Below is a small trained network, with its code and all its weights. Each question gives an input and a class and asks what happens when units are switched off, that is, made to give their printed mean instead of their output.

import numpy as np


def w(rows, s, z=0):
    codes = np.array(rows[::2]) - 128.0
    scale = np.full(codes.shape[1], s)
    scale[-1] = z or s
    return codes * scale


def f(y):
    return y / 2 * (1 + np.tanh(0.7978845608 * (y + 0.044715 * y**3)))


def log_softmax(a):
    a = a - a.max(-1, keepdims=True)
    return a - np.log(np.exp(a).sum(-1, keepdims=True))


def net(x, mask):
    res = np.array(x, float).reshape(1, 5) / 4 @ E
    y = f(res @ A[0][:, :-1].T + A[0][:, -1])
    res = res + np.where(mask, y, B[0][:, -1]) @ B[0][:, :-1]
    return log_softmax(res[-1] @ U[:, :-1].T + U[:, -1])


A, B = {}, {}
E = w([
[130,134,129,127,134],'x0',
[186,196,125,158,45],'x1',
[130,129,127,128,129],'x2',
[142,145,2,154,141],'x3',
[142,103,114,42,129],'x4',
],0.019)
A[0] = w([
[179,137,118,77,104,2],'neuron 1',
[97,50,142,197,220,166],'neuron 2',
[81,132,140,146,186,17],'neuron 3',
[88,76,247,26,73,214],'neuron 4',
[136,158,159,88,77,122],'neuron 5',
[131,68,85,87,138,144],'neuron 6',
[130,163,26,147,144,214],'neuron 7',
[71,104,186,58,155,111],'neuron 8',
[75,63,112,41,173,105],'neuron 9',
[182,126,114,39,68,32],'neuron 10',
[55,108,159,173,156,152],'neuron 11',
[60,109,143,177,188,118],'neuron 12',
[179,152,219,173,113,167],'neuron 13',
],0.013,0.0055)
B[0] = w([
[95,194,162,133,132,148],'neuron 1',
[93,210,176,38,68,205],'neuron 2',
[134,126,66,99,111,152],'neuron 3',
[226,204,192,169,164,250],'neuron 4',
[135,107,182,101,63,163],'neuron 5',
[100,62,24,112,143,175],'neuron 6',
[121,148,12,113,92,231],'neuron 7',
[237,165,109,152,138,195],'neuron 8',
[179,74,40,168,171,203],'neuron 9',
[98,182,114,7,94,172],'neuron 10',
[139,129,177,98,76,175],'neuron 11',
[141,203,132,71,147,180],'neuron 12',
[132,59,157,173,67,195],'neuron 13',
],0.013,0.024)
U = w([
[168,161,252,47,108,216],'0',
[204,200,102,237,90,157],'1',
[13,184,103,50,109,193],'2',
[92,45,71,87,209,11],'3',
[134,42,249,227,58,91],'4',
],0.012,0.011)

Each question gives the input, the list of numbers given to net, and the class t.
The units are the neurons (one row each of A and B). Each row of codes is followed by its name. A weight is (code - 128) times the scale printed after its matrix; where a second scale follows, it is the last column's (A, B and U).
mask holds one flag per neuron, in row order. A switched-off neuron (its flag False) gives its mean, the last column of its row in B, instead of its output. The means were averaged over made-up inputs and are rounded, as every weight is.
A unit's drop is (log p(t) with every unit on - log p(t) with that unit switched off) / (log p(t) with every unit on - log p(t) with every unit switched off).
The circuit of an input: a set's keep is (log p(t) with only the set's units on - log p(t) with every unit switched off) / (log p(t) with every unit on - log p(t) with every unit switched off). Starting from the 12 units with the biggest drops (on a tie, the unit counted first), units are removed one at a time, each time the one whose removal leaves the highest keep (on an exact tie, the one counted first), for as long as the keep stays at least 0.8.
circuit, biggest first: the units of the circuit, biggest drop first
top k neurons: the k neurons with the biggest drops, biggest first
drop when u is switched off: that unit's drop, to one decimal
input [7,0,-3,-5,1], class 1: circuit, biggest first : neuron 2
input [-7,7,-6,-7,0], class 4: top 2 neurons : neuron 13; neuron 2
input [-7,-7,8,-7,2], class 1: top 2 neurons : neuron 9; neuron 8
input [0,-6,-1,0,-5], class 0: top 2 neurons : neuron 7; neuron 11
input [7,-5,-5,0,-5], class 0: top 3 neurons : neuron 7; neuron 11; neuron 6
input [-8,0,-1,8,-4], class 2: top 3 neurons : neuron 4; neuron 8; neuron 9
input [6,0,2,0,7], class 1: top 2 neurons : neuron 2; neuron 9
input [-6,7,-3,0,4], class 0: top 3 neurons : neuron 7; neuron 6; neuron 5
input [-7,-8,7,1,-3], class 2: top 2 neurons : neuron 2; neuron 4
input [0,-8,8,5,4], class 3: drop when neuron 9 is switched off : 2.9
input [-8,5,-5,-8,-1], class 4: drop when neuron 13 is switched off : 0.7
input [-5,4,-3,0,7], class 0: drop when neuron 7 is switched off : 1.1
